Below is a small trained network, with its code and all its weights. Each question gives an input and a target symbol and asks what happens when units are switched off, that is, made to give their printed mean instead of their output.

import numpy as np


def w(rows, s, z=0):
    codes = np.array(rows[::2]) - 128.0
    scale = np.full(codes.shape[1], s)
    scale[-1] = z or s
    return codes * scale


def norm(h):
    return h / np.sqrt((h * h).mean(-1, keepdims=True) + 1e-5)


def f(y):
    return y / 2 * (1 + np.tanh(0.7978845608 * (y + 0.044715 * y**3)))


def softmax(a):
    e = np.exp(a - a.max(-1, keepdims=True))
    return e / e.sum(-1, keepdims=True)


def log_softmax(a):
    a = a - a.max(-1, keepdims=True)
    return a - np.log(np.exp(a).sum(-1, keepdims=True))


def net(x, mask):
    ids = ['βγεηλμξπψ'.index(c) for c in x.split()]
    T = len(ids)
    res = E[ids] + P[:T]
    u = 0
    for l in range(2):
        r = norm(res)
        for j in range(3):
            rows = slice(2 * j, 2 * j + 2)
            q, k, v = (r @ M[l][rows].T for M in (Q, K, V))
            z = softmax(np.where(np.tri(T) > 0, q @ k.T / 2**0.5, -1e9)) @ v
            o = O[l][rows]
            res = res + np.where(mask[u + j], z, o[:, -1]) @ o[:, :-1]
        u += 3
        y = f(norm(res) @ A[l][:, :-1].T + A[l][:, -1])
        res = res + np.where(mask[u : u + 4], y, B[l][:, -1]) @ B[l][:, :-1]
        u += 4
    return log_softmax(norm(res)[-1] @ U[:, :-1].T + U[:, -1])


Q, K, V, O, A, B = {}, {}, {}, {}, {}, {}
E = w([
[171,52,160,99,127,128,132,37,104,159,62],'β',
[201,127,194,128,161,69,86,59,76,143,86],'γ',
[116,126,59,58,168,129,49,48,134,105,75],'ε',
[198,81,72,72,134,115,172,91,138,153,2],'η',
[61,147,82,161,129,58,131,72,119,194,82],'λ',
[31,136,165,138,123,131,217,124,168,96,72],'μ',
[15,61,111,132,193,156,134,134,69,75,99],'ξ',
[86,21,76,174,191,119,147,128,122,55,92],'π',
[83,42,151,117,177,114,152,178,162,178,161],'ψ',
],0.02)
P = w([
[100,111,165,51,37,84,109,113,72,96,96],'0',
[116,110,141,61,98,42,153,94,113,84,117],'1',
[99,107,149,87,117,60,134,84,133,102,120],'2',
[105,113,150,107,132,85,135,81,141,118,130],'3',
[107,118,146,124,142,104,136,82,145,128,128],'4',
[111,125,146,139,151,123,145,85,146,141,127],'5',
[118,130,134,150,165,142,149,98,143,150,121],'6',
[123,133,131,161,176,159,163,108,146,155,124],'7',
[123,138,125,172,184,189,165,121,144,168,117],'8',
[135,133,122,184,191,209,188,134,139,176,115],'9',
[135,143,110,196,200,250,192,147,135,180,106],'10',
],0.016)
Q[0] = w([
[142,101,148,134,170,84,108,112,68,147,103],'0.h0',
[143,9,142,90,192,133,153,181,121,159,125],'0.h0',
[99,80,138,132,138,58,144,146,129,117,135],'0.h1',
[106,186,102,92,56,154,88,83,187,115,166],'0.h1',
[173,104,160,113,97,179,119,114,103,116,151],'0.h2',
[184,158,119,221,96,87,81,141,103,152,180],'0.h2',
],0.011)
K[0] = w([
[193,108,87,133,223,166,130,95,98,179,178],'0.h0',
[172,123,121,167,187,189,115,134,162,141,194],'0.h0',
[121,75,170,193,127,102,121,176,117,175,119],'0.h1',
[88,96,134,36,94,57,53,94,114,69,101],'0.h1',
[196,107,157,83,164,179,119,86,147,130,109],'0.h2',
[119,150,156,140,100,2,113,126,42,143,109],'0.h2',
],0.0085)
V[0] = w([
[145,179,150,133,148,164,109,143,136,158,143],'0.h0',
[177,51,121,69,142,120,35,150,49,168,103],'0.h0',
[128,108,186,186,97,117,179,176,134,142,140],'0.h1',
[126,171,124,129,90,154,165,126,104,135,100],'0.h1',
[131,103,207,254,111,73,88,119,67,154,159],'0.h2',
[47,90,96,82,106,201,162,156,177,119,159],'0.h2',
],0.0086)
O[0] = w([
[110,119,93,159,85,158,93,144,116,144,160,2],'0.h0',
[205,85,68,141,71,102,254,137,52,92,189,120],'0.h0',
[133,158,65,58,123,166,111,32,173,108,183,157],'0.h1',
[112,128,175,178,134,129,80,76,116,180,137,118],'0.h1',
[29,158,79,12,179,172,128,137,157,131,41,86],'0.h2',
[235,141,97,102,106,111,232,97,23,100,241,221],'0.h2',
],0.008,0.0062)
A[0] = w([
[144,138,97,178,152,150,108,115,84,120,36,80],'0.n0',
[226,255,158,44,138,116,37,46,64,199,153,143],'0.n1',
[186,95,133,106,93,108,155,202,49,107,130,32],'0.n2',
[67,73,16,143,147,160,32,236,191,153,99,3],'0.n3',
],0.008,0.0029)
B[0] = w([
[142,110,158,142,202,83,135,123,156,147,152,254],'0.n0',
[172,102,56,126,107,105,253,132,84,62,146,215],'0.n1',
[64,156,177,111,163,144,26,29,188,156,132,199],'0.n2',
[158,216,44,47,109,238,159,69,35,161,157,115],'0.n3',
],0.011,0.0024)
Q[1] = w([
[85,126,67,79,51,126,77,212,164,70,174],'1.h0',
[178,26,134,100,126,167,37,184,95,122,143],'1.h0',
[171,143,83,160,10,135,10,227,172,123,158],'1.h1',
[121,146,135,55,130,136,133,133,188,35,174],'1.h1',
[92,137,168,153,111,70,160,72,99,77,71],'1.h2',
[115,81,128,116,89,100,95,163,195,65,199],'1.h2',
],0.013)
K[1] = w([
[181,122,185,6,58,37,74,106,96,89,81],'1.h0',
[136,146,181,73,2,29,112,89,131,127,74],'1.h0',
[138,135,129,37,40,6,68,60,71,61,64],'1.h1',
[119,109,102,52,117,15,102,75,152,179,157],'1.h1',
[117,149,79,232,154,210,126,55,161,101,56],'1.h2',
[109,104,212,27,78,48,112,143,89,114,135],'1.h2',
],0.011)
V[1] = w([
[218,96,160,115,131,106,141,136,179,107,126],'1.h0',
[154,232,132,134,70,97,152,137,177,166,97],'1.h0',
[85,119,172,122,106,206,140,160,155,69,184],'1.h1',
[142,95,148,77,86,93,118,157,155,252,189],'1.h1',
[141,130,182,90,213,178,102,117,193,169,172],'1.h2',
[104,62,90,105,180,94,180,129,170,81,192],'1.h2',
],0.012)
O[1] = w([
[123,83,75,208,106,133,90,176,173,121,104,136],'1.h0',
[157,215,126,137,119,82,113,93,151,88,43,15],'1.h0',
[97,115,108,134,89,95,167,7,141,82,82,160],'1.h1',
[108,185,78,122,166,180,124,107,168,86,227,70],'1.h1',
[88,152,202,90,87,142,93,71,199,155,90,121],'1.h2',
[89,124,111,173,200,140,135,182,153,123,109,255],'1.h2',
],0.012,0.0088)
A[1] = w([
[95,117,200,183,154,139,230,134,159,102,155,179],'1.n0',
[129,116,187,130,97,134,71,222,150,163,30,3],'1.n1',
[178,133,62,254,115,116,236,190,29,53,144,105],'1.n2',
[215,72,76,97,79,140,184,153,20,68,168,8],'1.n3',
],0.0088,0.0043)
B[1] = w([
[204,90,80,132,185,108,58,174,111,116,111,253],'1.n0',
[145,134,68,103,91,229,121,64,179,60,152,138],'1.n1',
[175,163,175,71,84,191,137,6,133,163,137,222],'1.n2',
[54,185,180,150,149,182,143,112,194,99,98,166],'1.n3',
],0.011)
U = w([
[2,136,182,132,138,197,109,139,194,188,92,131],'β',
[129,94,81,51,94,188,104,179,108,103,96,57],'γ',
[129,114,151,201,125,126,56,132,63,92,171,61],'ε',
[165,113,130,191,68,147,107,162,118,128,170,101],'η',
[169,192,167,83,225,152,118,186,76,134,136,12],'λ',
[129,132,125,163,121,85,161,73,124,83,73,123],'μ',
[205,33,116,28,73,135,199,119,15,117,226,253],'ξ',
[98,60,74,241,209,78,145,228,109,102,66,137],'π',
[87,127,53,124,164,163,140,106,164,83,195,131],'ψ',
],0.0057,0.005)

Each question gives the input, a string of symbols that net reads in full, and the target symbol t.
The units are the heads (2 rows each of Q, K, V and O) and the neurons (one row each of A and B). Each row of codes is followed by its name. A weight is (code - 128) times the scale printed after its matrix; where a second scale follows, it is the last column's (O, A, B and U).
mask holds one flag per unit, layer by layer, with each layer's heads first. A switched-off unit (its flag False) gives its mean, the last column of its rows in O or B, instead of its output. The means were averaged over made-up inputs and are rounded, as every weight is.
A unit's drop is (log p(t) with every unit on - log p(t) with that unit switched off) / (log p(t) with every unit on - log p(t) with every unit switched off).
The circuit of an input: a set's keep is (log p(t) with only the set's units on - log p(t) with every unit switched off) / (log p(t) with every unit on - log p(t) with every unit switched off). Starting from the 12 units with the biggest drops (on a tie, the unit counted first), units are removed one at a time, each time the one whose removal leaves the highest keep (on an exact tie, the one counted first), for as long as the keep stays at least 0.8.
circuit, biggest first: the units of the circuit, biggest drop first
top k neurons: the k neurons with the biggest drops, biggest first
top k neurons in layer l: the k neurons of layer l with the biggest drops, biggest first
which heads matter: for each layer, one digit per head in row order, 1 if its drop is at least 0.15 and else 0, layers parted by /
input β μ γ λ λ μ γ ξ, target ξ: which heads matter : 001 / 100
input γ π π π γ ξ η ε ε, target π: which heads matter : 010 / 000
input μ λ ψ β ξ μ π λ β, target π: circuit, biggest first : [1.n2 0.h2]
input ψ η η λ β ψ ξ μ μ, target ξ: which heads matter : 001 / 100
input π μ γ η η μ μ, target μ: top 2 neurons in layer 0 : [0.n0 0.n2]
input ξ ε μ β, target μ: circuit, biggest first : [1.h0]
input π μ μ μ ε, target μ: which heads matter : 110 / 110
input γ λ γ ε μ ψ ψ λ λ λ, target β: which heads matter : 011 / 001
input λ ξ λ ψ π, target ψ: which heads matter : 000 / 010
input η γ ξ μ γ γ μ ψ λ, target ξ: circuit, biggest first : [1.n2 0.h0]
input ε λ μ β ξ μ π λ ε, target π: which heads matter : 010 / 001
input β μ μ μ μ ξ β λ λ λ, target λ: circuit, biggest first : [1.h1 1.h0]
input λ μ γ μ γ η, target μ: circuit, biggest first : [1.h0 1.n0]
input ε λ γ ψ μ μ β γ π λ γ, target β: top 3 neurons in layer 0 : [0.n3 0.n0 0.n1]
input γ μ ξ μ γ λ μ μ μ λ, target μ: which heads matter : 000 / 110
input μ μ μ γ λ, target ξ: circuit, biggest first : [1.n2 1.h2]
input λ γ λ γ, target λ: circuit, biggest first : [1.h1]
input γ β λ, target λ: which heads matter : 001 / 111
input ψ μ λ μ π μ γ λ μ μ, target μ: which heads matter : 001 / 110
input μ μ μ ξ γ ε, target ξ: circuit, biggest first : [1.h0]
input π μ ψ λ η, target ψ: which heads matter : 000 / 010
input λ ε ε μ γ ψ η μ λ ε, target μ: top 2 neurons : [0.n2 0.n1]
input γ π λ λ ψ μ μ ψ μ, target ψ: which heads matter : 001 / 010
